Here is a tiny trained network, its code and every weight. The questions are about switching its units off for an input and a class, where a switched-off unit gives its printed mean instead of its output.

import numpy as np


def w(rows, s, z=0):
    codes = np.array(rows[::2]) - 128.0
    scale = np.full(codes.shape[1], s)
    scale[-1] = z or s
    return codes * scale


def f(y):
    return np.maximum(y, 0)


def log_softmax(a):
    a = a - a.max(-1, keepdims=True)
    return a - np.log(np.exp(a).sum(-1, keepdims=True))


def net(x, mask):
    res = np.array(x, float).reshape(1, 7) / 4 @ E
    y = f(res @ A[0][:, :-1].T + A[0][:, -1])
    res = res + np.where(mask, y, B[0][:, -1]) @ B[0][:, :-1]
    return log_softmax(res[-1] @ U[:, :-1].T + U[:, -1])


A, B = {}, {}
E = w([
[128,130,123,133,127,122,118,122],'x0',
[242,128,26,85,204,195,248,88],'x1',
[126,128,138,124,132,143,127,131],'x2',
[137,127,122,120,115,119,130,124],'x3',
[222,121,84,229,23,219,55,129],'x4',
[63,39,10,41,124,164,69,232],'x5',
[238,3,175,205,214,22,126,230],'x6',
],0.0042)
A[0] = w([
[198,138,100,203,29,194,76,105,89],'neuron 1',
[158,160,190,178,132,95,157,79,74],'neuron 2',
[200,111,81,198,40,208,78,117,80],'neuron 3',
[162,158,204,177,134,111,166,69,62],'neuron 4',
[171,165,202,178,145,101,164,81,59],'neuron 5',
[44,174,189,157,45,106,34,122,134],'neuron 6',
[156,165,188,166,127,107,159,78,64],'neuron 7',
[83,72,56,90,129,150,107,191,50],'neuron 8',
[200,51,161,160,194,56,142,199,56],'neuron 9',
[52,142,174,26,220,51,207,118,58],'neuron 10',
[162,122,106,179,79,176,96,123,248],'neuron 11',
[143,158,200,178,123,91,156,81,108],'neuron 12',
[92,58,58,91,131,132,103,201,48],'neuron 13',
[168,168,203,174,134,109,163,74,61],'neuron 14',
[67,222,75,64,102,199,141,66,72],'neuron 15',
[65,127,152,73,176,81,168,129,247],'neuron 16',
[229,112,20,70,190,191,236,101,151],'neuron 17',
[62,223,88,71,85,185,146,48,63],'neuron 18',
[65,223,103,72,86,193,140,51,48],'neuron 19',
[153,179,192,166,127,121,159,74,64],'neuron 20',
[166,134,87,184,35,189,81,110,211],'neuron 21',
[253,123,20,116,178,194,231,71,109],'neuron 22',
[74,65,58,80,121,159,89,215,198],'neuron 23',
[224,45,161,183,201,35,137,194,65],'neuron 24',
[70,83,197,193,72,65,16,204,165],'neuron 25',
[38,164,161,6,202,73,179,92,153],'neuron 26',
[98,57,46,88,130,129,95,206,43],'neuron 27',
[217,36,151,175,196,45,144,196,55],'neuron 28',
[76,123,160,75,176,96,168,113,254],'neuron 29',
],0.0047,0.0046)
B[0] = w([
[134,187,64,188,178,70,91,246,186],'neuron 1',
[112,188,67,47,171,202,45,56,159],'neuron 2',
[129,192,59,182,175,64,75,247,185],'neuron 3',
[112,199,43,40,171,223,20,49,160],'neuron 4',
[95,199,49,42,157,222,23,44,160],'neuron 5',
[69,141,228,57,174,52,210,154,201],'neuron 6',
[121,194,48,47,171,221,24,34,153],'neuron 7',
[158,218,30,46,178,232,18,25,157],'neuron 8',
[15,31,106,213,16,209,113,107,187],'neuron 9',
[126,191,19,232,146,114,52,246,182],'neuron 10',
[214,117,154,151,193,40,197,144,247],'neuron 11',
[141,173,91,61,175,173,81,73,172],'neuron 12',
[120,214,29,39,161,246,10,9,160],'neuron 13',
[114,205,42,45,162,216,25,51,160],'neuron 14',
[53,18,143,222,19,174,149,110,189],'neuron 15',
[243,119,97,192,154,68,154,144,238],'neuron 16',
[20,161,241,31,164,65,165,154,255],'neuron 17',
[55,5,126,231,20,190,141,105,188],'neuron 18',
[43,6,120,233,12,193,129,105,181],'neuron 19',
[108,192,41,66,134,226,20,51,156],'neuron 20',
[202,120,114,182,173,58,161,181,238],'neuron 21',
[2,152,251,32,161,57,173,187,234],'neuron 22',
[205,150,127,64,166,161,116,21,232],'neuron 23',
[12,31,121,189,13,193,100,100,204],'neuron 24',
[63,166,224,38,179,83,192,122,226],'neuron 25',
[196,149,57,230,148,76,110,224,216],'neuron 26',
[117,219,31,29,168,246,10,7,164],'neuron 27',
[6,17,122,210,5,209,100,101,198],'neuron 28',
[248,108,119,194,158,58,164,133,242],'neuron 29',
],0.0048,0.0051)
U = w([
[2,5,110,236,3,241,114,89,27],'0',
[159,240,19,7,206,253,6,4,27],'1',
[189,127,134,138,165,75,176,110,253],'2',
[203,128,158,131,164,94,177,110,241],'3',
[12,178,255,13,188,44,197,192,28],'4',
[230,187,19,248,178,57,98,247,6],'5',
[225,120,142,123,146,104,180,86,217],'6',
],0.0057,0.0055)

Each question gives the input, the list of numbers given to net, and the class t.
The units are the neurons (one row each of A and B). Each row of codes is followed by its name. A weight is (code - 128) times the scale printed after its matrix; where a second scale follows, it is the last column's (A, B and U).
mask holds one flag per neuron, in row order. A switched-off neuron (its flag False) gives its mean, the last column of its row in B, instead of its output. The means were averaged over made-up inputs and are rounded, as every weight is.
A unit's drop is (log p(t) with every unit on - log p(t) with that unit switched off) / (log p(t) with every unit on - log p(t) with every unit switched off).
The circuit of an input: a set's keep is (log p(t) with only the set's units on - log p(t) with every unit switched off) / (log p(t) with every unit on - log p(t) with every unit switched off). Starting from the 12 units with the biggest drops (on a tie, the unit counted first), units are removed one at a time, each time the one whose removal leaves the highest keep (on an exact tie, the one counted first), for as long as the keep stays at least 0.8.
circuit, biggest first: the units of the circuit, biggest drop first
most important unit: the unit with the biggest drop
top k neurons: the k neurons with the biggest drops, biggest first
drop when u is switched off: that unit's drop, to one decimal
input [-8,0,0,-1,8,5,1], class 5: circuit, biggest first => neuron 3; neuron 1
input [-6,1,3,2,6,5,6], class 0: most important unit => neuron 28
input [-4,5,0,-4,7,2,-5], class 5: top 4 neurons => neuron 3; neuron 1; neuron 21; neuron 25
input [-1,1,4,-7,3,8,7], class 1: circuit, biggest first => neuron 27; neuron 13
input [0,3,-4,-1,5,6,-7], class 0: top 2 neurons => neuron 15; neuron 18
input [-7,0,-6,0,-7,-4,2], class 5: top 2 neurons => neuron 10; neuron 26
input [2,-3,7,-3,7,-7,7], class 0: top 2 neurons => neuron 24; neuron 28
input [-2,1,4,-3,-6,3,-5], class 5: top 2 neurons => neuron 26; neuron 10
input [-1,-4,3,4,8,-3,-2], class 5: circuit, biggest first => neuron 1; neuron 3
input [-4,0,5,-3,2,5,-6], class 0: top 3 neurons => neuron 15; neuron 18; neuron 19
input [-3,8,-5,-2,4,-5,-4], class 4: top 2 neurons => neuron 22; neuron 17
input [1,-2,6,1,7,4,8], class 0: top 2 neurons => neuron 28; neuron 24
input [2,7,-5,2,-3,3,-2], class 4: top 2 neurons => neuron 17; neuron 22
input [2,7,3,-4,5,-6,5], class 4: most important unit => neuron 22
input [-5,-1,-4,3,7,5,7], class 0: drop when neuron 11 is switched off => -0.1
input [3,6,5,-3,2,-5,1], class 4: drop when neuron 12 is switched off => 0.0
input [-4,-6,3,5,-3,7,-5], class 1: drop when neuron 28 is switched off => 0.1
input [-8,8,6,-1,0,2,2], class 4: drop when neuron 22 is switched off => 0.3
